Below is a small trained network, with its code and all its weights. Each question gives an input and a class and asks what happens when units are switched off, that is, made to give their printed mean instead of their output.

import numpy as np


def w(rows, s, z=0):
    codes = np.array(rows[::2]) - 128.0
    scale = np.full(codes.shape[1], s)
    scale[-1] = z or s
    return codes * scale


def f(y):
    return y / 2 * (1 + np.tanh(0.7978845608 * (y + 0.044715 * y**3)))


def log_softmax(a):
    a = a - a.max(-1, keepdims=True)
    return a - np.log(np.exp(a).sum(-1, keepdims=True))


def net(x, mask):
    res = np.array(x, float).reshape(1, 5) / 4 @ E
    y = f(res @ A[0][:, :-1].T + A[0][:, -1])
    res = res + np.where(mask, y, B[0][:, -1]) @ B[0][:, :-1]
    return log_softmax(res[-1] @ U[:, :-1].T + U[:, -1])


A, B = {}, {}
E = w([
[141,127,170,206,96,79,100],'x0',
[189,124,69,7,141,89,41],'x1',
[28,229,99,88,145,144,64],'x2',
[85,185,34,155,254,141,232],'x3',
[190,80,101,59,150,53,87],'x4',
],0.0091)
A[0] = w([
[69,156,83,53,185,140,135,132],'neuron 1',
[69,144,183,160,64,126,30,159],'neuron 2',
[110,111,94,135,127,145,118,59],'neuron 3',
[161,105,89,45,160,78,62,119],'neuron 4',
[116,150,134,121,141,104,88,146],'neuron 5',
[226,56,159,72,88,111,103,197],'neuron 6',
[104,129,187,159,46,124,69,223],'neuron 7',
[105,151,95,120,138,113,124,42],'neuron 8',
[85,188,93,149,173,149,248,221],'neuron 9',
[152,85,145,110,115,185,164,48],'neuron 10',
[166,67,168,129,44,137,134,56],'neuron 11',
[57,191,83,13,161,161,152,117],'neuron 12',
[177,115,128,60,130,93,58,163],'neuron 13',
[129,92,177,95,125,130,131,31],'neuron 14',
[91,194,166,203,135,142,93,136],'neuron 15',
[58,162,119,157,116,101,118,185],'neuron 16',
[159,174,103,153,93,168,115,9],'neuron 17',
[123,112,98,164,195,152,149,126],'neuron 18',
[196,187,104,31,158,56,77,159],'neuron 19',
[174,75,121,250,132,107,185,132],'neuron 20',
[153,105,124,138,125,163,131,69],'neuron 21',
[66,175,153,156,96,122,113,57],'neuron 22',
[125,110,239,158,58,128,137,255],'neuron 23',
],0.011,0.0038)
B[0] = w([
[90,120,111,149,166,218,92,191],'neuron 1',
[122,192,122,77,33,137,148,204],'neuron 2',
[134,122,124,133,134,115,108,125],'neuron 3',
[42,17,46,104,59,133,198,213],'neuron 4',
[82,138,113,147,128,128,129,143],'neuron 5',
[220,32,114,100,110,151,117,250],'neuron 6',
[133,191,169,37,80,97,59,213],'neuron 7',
[132,107,142,137,138,143,105,136],'neuron 8',
[97,136,168,193,254,128,123,241],'neuron 9',
[148,104,146,153,163,132,121,148],'neuron 10',
[208,117,190,118,154,131,75,200],'neuron 11',
[78,96,99,138,154,200,58,208],'neuron 12',
[123,99,90,91,31,130,192,215],'neuron 13',
[186,121,103,133,133,94,143,143],'neuron 14',
[69,229,133,135,127,115,137,183],'neuron 15',
[64,183,162,120,161,142,124,168],'neuron 16',
[125,148,126,134,121,108,79,126],'neuron 17',
[116,125,105,203,169,123,143,171],'neuron 18',
[64,84,31,136,67,142,189,220],'neuron 19',
[147,147,153,146,132,7,210,208],'neuron 20',
[138,119,140,171,129,108,104,133],'neuron 21',
[78,184,160,119,109,119,114,163],'neuron 22',
[165,157,203,78,129,105,97,227],'neuron 23',
],0.0089,0.016)
U = w([
[77,231,210,61,86,130,75,119],'0',
[115,38,37,67,64,155,160,161],'1',
[125,135,201,201,216,72,238,145],'2',
[72,119,123,149,248,243,72,185],'3',
[254,61,225,53,92,131,76,5],'4',
],0.008,0.002)

Each question gives the input, the list of numbers given to net, and the class t.
The units are the neurons (one row each of A and B). Each row of codes is followed by its name. A weight is (code - 128) times the scale printed after its matrix; where a second scale follows, it is the last column's (A, B and U).
mask holds one flag per neuron, in row order. A switched-off neuron (its flag False) gives its mean, the last column of its row in B, instead of its output. The means were averaged over made-up inputs and are rounded, as every weight is.
A unit's drop is (log p(t) with every unit on - log p(t) with that unit switched off) / (log p(t) with every unit on - log p(t) with every unit switched off).
The circuit of an input: a set's keep is (log p(t) with only the set's units on - log p(t) with every unit switched off) / (log p(t) with every unit on - log p(t) with every unit switched off). Starting from the 12 units with the biggest drops (on a tie, the unit counted first), units are removed one at a time, each time the one whose removal leaves the highest keep (on an exact tie, the one counted first), for as long as the keep stays at least 0.8.
circuit, biggest first: the units of the circuit, biggest drop first
unit that matters most: the unit with the biggest drop
k most important neurons: the k neurons with the biggest drops, biggest first
drop when u is switched off: that unit's drop, to one decimal
input [0,-1,-3,-1,-3], class 4: unit that matters most -> neuron 9
input [1,-4,2,4,0], class 2: circuit, biggest first -> (neuron 6; neuron 7)
input [-7,-2,2,-8,-3], class 4: 2 most important neurons -> (neuron 15; neuron 11)
input [2,-2,0,-1,1], class 0: 2 most important neurons -> (neuron 6; neuron 11)
input [8,-1,-1,2,-4], class 0: 2 most important neurons -> (neuron 15; neuron 23)
input [-3,2,3,8,8], class 3: 2 most important neurons -> (neuron 1; neuron 12)
input [-6,6,-2,8,3], class 3: 4 most important neurons -> (neuron 1; neuron 12; neuron 9; neuron 6)
input [4,1,-3,7,7], class 2: 2 most important neurons -> (neuron 6; neuron 20)
input [-4,-7,-2,-2,3], class 4: 2 most important neurons -> (neuron 9; neuron 15)
input [5,6,8,5,1], class 3: 3 most important neurons -> (neuron 1; neuron 12; neuron 6)
input [-7,-5,-8,0,5], class 4: 2 most important neurons -> (neuron 6; neuron 9)
input [1,-2,-5,0,-2], class 2: 2 most important neurons -> (neuron 20; neuron 6)
input [8,-8,-5,-3,1], class 4: drop when neuron 11 is switched off -> 0.6
input [6,-8,-2,-1,-5], class 0: unit that matters most -> neuron 7
input [-7,-8,-1,-7,-3], class 0: drop when neuron 6 is switched off -> 1.0
